Below are the code and all the weights of a small trained network. Each question names an input and a class and asks about switching units off, where a switched-off unit gives its printed mean instead of its output.

import numpy as np


def w(rows, s, z=0):
    codes = np.array(rows[::2]) - 128.0
    scale = np.full(codes.shape[1], s)
    scale[-1] = z or s
    return codes * scale


def f(y):
    return np.maximum(y, 0)


def log_softmax(a):
    a = a - a.max(-1, keepdims=True)
    return a - np.log(np.exp(a).sum(-1, keepdims=True))


def net(x, mask):
    res = np.array(x, float).reshape(1, 4) / 4 @ E
    y = f(res @ A[0][:, :-1].T + A[0][:, -1])
    res = res + np.where(mask, y, B[0][:, -1]) @ B[0][:, :-1]
    return log_softmax(res[-1] @ U[:, :-1].T + U[:, -1])


A, B = {}, {}
E = w([
[39,57,131],'x0',
[139,106,7],'x1',
[201,2,155],'x2',
[127,128,128],'x3',
],0.0081)
A[0] = w([
[148,136,242,92],'N1',
[202,171,200,68],'N2',
[174,103,127,189],'N3',
[170,169,141,187],'N4',
[147,85,150,165],'N5',
[194,69,129,69],'N6',
[153,58,171,171],'N7',
[150,92,74,75],'N8',
[98,153,130,186],'N9',
[121,119,148,97],'N10',
[80,95,20,125],'N11',
[108,141,126,86],'N12',
[109,105,189,103],'N13',
[136,150,101,30],'N14',
[141,152,101,54],'N15',
[106,139,127,78],'N16',
[94,123,160,129],'N17',
[168,102,113,182],'N18',
[73,107,118,120],'N19',
[98,171,111,222],'N20',
[103,81,145,150],'N21',
[166,126,106,233],'N22',
[71,170,134,253],'N23',
[127,201,252,163],'N24',
[193,191,129,193],'N25',
[90,177,112,227],'N26',
[17,89,118,94],'N27',
[95,101,205,81],'N28',
[184,186,123,183],'N29',
[213,149,132,152],'N30',
[117,140,165,159],'N31',
[187,104,129,77],'N32',
[82,121,175,136],'N33',
[104,100,133,120],'N34',
[104,149,134,176],'N35',
[148,77,155,169],'N36',
[168,145,109,133],'N37',
[120,118,149,100],'N38',
[101,162,150,174],'N39',
[128,85,148,149],'N40',
],0.013,0.0032)
B[0] = w([
[97,207,144,213],'N1',
[216,162,52,200],'N2',
[172,98,142,181],'N3',
[106,170,123,190],'N4',
[165,147,168,182],'N5',
[184,80,102,195],'N6',
[178,156,208,212],'N7',
[180,89,123,176],'N8',
[122,104,106,181],'N9',
[113,122,145,140],'N10',
[99,211,94,239],'N11',
[153,119,139,144],'N12',
[94,117,193,173],'N13',
[109,147,147,146],'N14',
[99,140,143,151],'N15',
[148,118,139,142],'N16',
[111,103,150,158],'N17',
[167,97,138,177],'N18',
[159,113,87,172],'N19',
[61,134,108,213],'N20',
[124,156,165,175],'N21',
[142,88,140,183],'N22',
[86,82,93,227],'N23',
[164,87,2,254],'N24',
[74,178,147,216],'N25',
[52,137,98,224],'N26',
[181,95,41,211],'N27',
[76,106,206,182],'N28',
[82,166,163,207],'N29',
[146,74,98,195],'N30',
[130,104,113,165],'N31',
[147,91,109,168],'N32',
[100,92,158,172],'N33',
[116,149,137,154],'N34',
[126,106,122,171],'N35',
[167,148,183,190],'N36',
[110,100,142,164],'N37',
[114,121,148,141],'N38',
[142,97,124,183],'N39',
[138,148,169,172],'N40',
],0.044,0.0084)
U = w([
[110,133,65,181],'0',
[159,2,84,177],'1',
[203,199,124,154],'2',
[115,148,197,6],'3',
[76,214,131,83],'4',
],0.0076,0.0021)

Each question gives the input, the list of numbers given to net, and the class t.
The units are the neurons (one row each of A and B). Each row of codes is followed by its name. A weight is (code - 128) times the scale printed after its matrix; where a second scale follows, it is the last column's (A, B and U).
mask holds one flag per neuron, in row order. A switched-off neuron (its flag False) gives its mean, the last column of its row in B, instead of its output. The means were averaged over made-up inputs and are rounded, as every weight is.
A unit's drop is (log p(t) with every unit on - log p(t) with that unit switched off) / (log p(t) with every unit on - log p(t) with every unit switched off).
The circuit of an input: a set's keep is (log p(t) with only the set's units on - log p(t) with every unit switched off) / (log p(t) with every unit on - log p(t) with every unit switched off). Starting from the 12 units with the biggest drops (on a tie, the unit counted first), units are removed one at a time, each time the one whose removal leaves the highest keep (on an exact tie, the one counted first), for as long as the keep stays at least 0.8.
circuit, biggest first: the units of the circuit, biggest drop first
most important unit: the unit with the biggest drop
top k neurons: the k neurons with the biggest drops, biggest first
drop of u: that unit's drop, to one decimal
input [-1,-6,1,2], class 2: circuit, biggest first : N2, N26
input [3,6,4,1], class 2: top neuron : N11
input [5,0,-7,-2], class 1: top 3 neurons : N1, N27, N25
input [1,-6,-1,0], class 1: top 4 neurons : N24, N11, N25, N29
input [5,0,5,-7], class 3: top 3 neurons : N24, N2, N28
input [0,8,0,7], class 4: top 2 neurons : N11, N24
input [-2,8,-1,-1], class 4: top 3 neurons : N24, N11, N27
input [5,-6,1,-1], class 3: top 2 neurons : N1, N28
input [2,-8,-3,-8], class 1: top 2 neurons : N24, N11
input [1,-5,-3,6], class 1: top 3 neurons : N11, N24, N25
input [2,-5,-5,1], class 1: drop of N11 : 0.1
input [7,6,2,1], class 2: drop of N11 : 0.2
input [1,0,1,0], class 3: drop of N27 : 0.3
input [3,8,5,5], class 2: most important unit : N11
